Below is a small trained network, with its code and all its weights. Each question gives an input and a class and asks what happens when units are switched off, that is, made to give their printed mean instead of their output.

import numpy as np


def w(rows, s, z=0):
    codes = np.array(rows[::2]) - 128.0
    scale = np.full(codes.shape[1], s)
    scale[-1] = z or s
    return codes * scale


def f(y):
    return np.maximum(y, 0)


def log_softmax(a):
    a = a - a.max(-1, keepdims=True)
    return a - np.log(np.exp(a).sum(-1, keepdims=True))


def net(x, mask):
    res = np.array(x, float).reshape(1, 4) / 4 @ E
    y = f(res @ A[0][:, :-1].T + A[0][:, -1])
    res = res + np.where(mask, y, B[0][:, -1]) @ B[0][:, :-1]
    return log_softmax(res[-1] @ U[:, :-1].T + U[:, -1])


A, B = {}, {}
E = w([
[35,101,27,238,143,79,129,77,207,43,102,207],'x0',
[56,68,154,41,176,180,255,224,143,61,65,54],'x1',
[166,52,85,101,112,81,69,212,228,147,214,99],'x2',
[125,116,45,40,38,208,58,36,114,13,169,156],'x3',
],0.0084)
A[0] = w([
[67,109,85,207,148,61,167,121,175,62,116,192,92],'n0',
[88,77,145,117,152,145,215,122,151,54,89,69,81],'n1',
[159,63,89,114,109,64,59,179,179,178,253,127,100],'n2',
[214,115,142,70,121,189,148,137,65,179,161,96,42],'n3',
[105,149,59,62,43,239,100,102,115,97,154,124,107],'n4',
[191,198,172,197,120,123,105,80,110,143,140,199,83],'n5',
[109,111,126,66,162,176,195,212,156,78,90,82,164],'n6',
[207,187,170,91,110,170,144,127,55,174,157,118,148],'n7',
[157,184,140,147,73,121,87,107,150,173,160,198,67],'n8',
[154,117,112,88,125,135,85,178,170,145,169,108,254],'n9',
[164,189,154,104,114,147,150,125,40,117,159,80,72],'n10',
[64,134,69,188,98,141,127,110,154,113,123,147,55],'n11',
[115,203,123,180,135,169,134,69,1,142,103,162,77],'n12',
[101,171,125,99,124,164,137,41,57,98,91,134,142],'n13',
[117,183,205,212,187,66,182,179,169,248,93,122,130],'n14',
[107,190,199,172,174,139,186,86,60,124,103,122,166],'n15',
[84,140,53,184,167,117,159,72,133,81,73,159,159],'n16',
[116,166,133,88,66,160,124,84,115,84,86,149,108],'n17',
[160,150,110,188,92,88,63,84,133,161,103,129,101],'n18',
[177,152,193,67,91,124,105,178,60,147,124,87,110],'n19',
[132,109,115,71,72,142,111,111,148,96,176,146,79],'n20',
[167,180,119,130,82,70,59,108,130,200,154,149,107],'n21',
[92,71,138,81,147,179,181,135,149,90,33,101,29],'n22',
],0.0087,0.0069)
B[0] = w([
[160,19,134,146,156,122,175,43,105,196,158,170,206],'n0',
[142,145,144,94,153,172,111,157,94,98,84,194,190],'n1',
[50,92,143,159,96,150,120,201,207,111,173,133,218],'n2',
[135,110,131,94,180,144,175,69,121,187,172,161,191],'n3',
[142,199,47,168,203,79,75,135,44,114,147,73,204],'n4',
[162,158,175,68,139,170,67,175,114,74,79,158,179],'n5',
[169,128,167,140,114,174,112,137,118,57,102,158,223],'n6',
[90,81,164,168,129,153,165,53,73,203,132,192,210],'n7',
[163,155,149,74,154,149,108,166,109,96,80,178,173],'n8',
[65,105,156,170,61,136,133,113,157,105,163,113,208],'n9',
[154,83,136,144,135,121,159,104,168,182,168,145,174],'n10',
[162,87,120,114,155,137,161,93,142,190,137,182,168],'n11',
[48,60,145,163,124,168,98,188,254,106,138,93,181],'n12',
[62,121,101,156,96,145,143,167,162,111,149,88,185],'n13',
[158,177,39,219,184,59,91,160,41,111,148,73,251],'n14',
[86,124,138,172,49,117,135,186,219,100,195,72,201],'n15',
[93,85,160,137,155,113,172,89,97,153,178,159,198],'n16',
[112,177,89,163,144,74,112,159,115,142,164,69,170],'n17',
[193,143,140,76,139,183,116,117,94,76,88,161,178],'n18',
[121,71,119,134,172,158,168,91,85,151,175,170,206],'n19',
[140,167,84,175,192,92,82,170,102,163,167,61,170],'n20',
[134,133,143,114,150,160,96,123,135,53,70,157,191],'n21',
[136,175,155,82,172,177,92,162,148,116,104,162,180],'n22',
],0.0084,0.017)
U = w([
[148,63,140,131,182,135,161,1,92,203,175,199,110],'0',
[155,217,23,174,208,53,86,150,53,118,157,65,104],'1',
[175,169,187,75,165,204,89,161,113,55,48,210,108],'2',
[64,94,137,156,106,144,118,187,247,106,179,92,109],'3',
[122,137,150,163,54,106,121,76,82,67,144,120,250],'4',
[147,145,126,79,129,91,132,86,167,139,117,90,117],'5',
[163,157,124,80,69,103,138,109,139,175,97,115,118],'6',
[182,143,120,90,71,105,124,94,120,138,94,99,119],'7',
],0.0093,0.021)

Each question gives the input, the list of numbers given to net, and the class t.
The units are the neurons (one row each of A and B). Each row of codes is followed by its name. A weight is (code - 128) times the scale printed after its matrix; where a second scale follows, it is the last column's (A, B and U).
mask holds one flag per neuron, in row order. A switched-off neuron (its flag False) gives its mean, the last column of its row in B, instead of its output. The means were averaged over made-up inputs and are rounded, as every weight is.
A unit's drop is (log p(t) with every unit on - log p(t) with that unit switched off) / (log p(t) with every unit on - log p(t) with every unit switched off).
The circuit of an input: a set's keep is (log p(t) with only the set's units on - log p(t) with every unit switched off) / (log p(t) with every unit on - log p(t) with every unit switched off). Starting from the 12 units with the biggest drops (on a tie, the unit counted first), units are removed one at a time, each time the one whose removal leaves the highest keep (on an exact tie, the one counted first), for as long as the keep stays at least 0.8.
circuit, biggest first: the units of the circuit, biggest drop first
k most important neurons: the k neurons with the biggest drops, biggest first
drop when u is switched off: that unit's drop, to one decimal
input [-8,3,5,-7], class 0: most important neuron => n19
input [-5,5,-1,-7], class 1: 2 most important neurons => n14, n0
input [5,-7,7,-4], class 2: circuit, biggest first => n18, n21
input [4,-1,-7,-5], class 3: 2 most important neurons => n12, n15
input [-5,-3,6,0], class 3: 4 most important neurons => n2, n0, n9, n16
input [-4,4,-8,7], class 3: 2 most important neurons => n12, n14
input [6,2,1,-6], class 0: 3 most important neurons => n0, n4, n16
input [-8,7,8,7], class 0: 3 most important neurons => n3, n14, n19
input [7,7,1,7], class 0: 4 most important neurons => n0, n14, n16, n11
input [-6,-7,-5,-6], class 2: 2 most important neurons => n5, n21
input [-5,4,1,-7], class 1: 2 most important neurons => n14, n0
input [-7,3,6,0], class 0: drop when n3 is switched off => 0.2
input [0,-3,-7,-2], class 3: drop when n12 is switched off => 0.2
input [-1,1,1,-4], class 1: circuit, biggest first => n14
input [3,0,-4,1], class 3: drop when n3 is switched off => 0.1
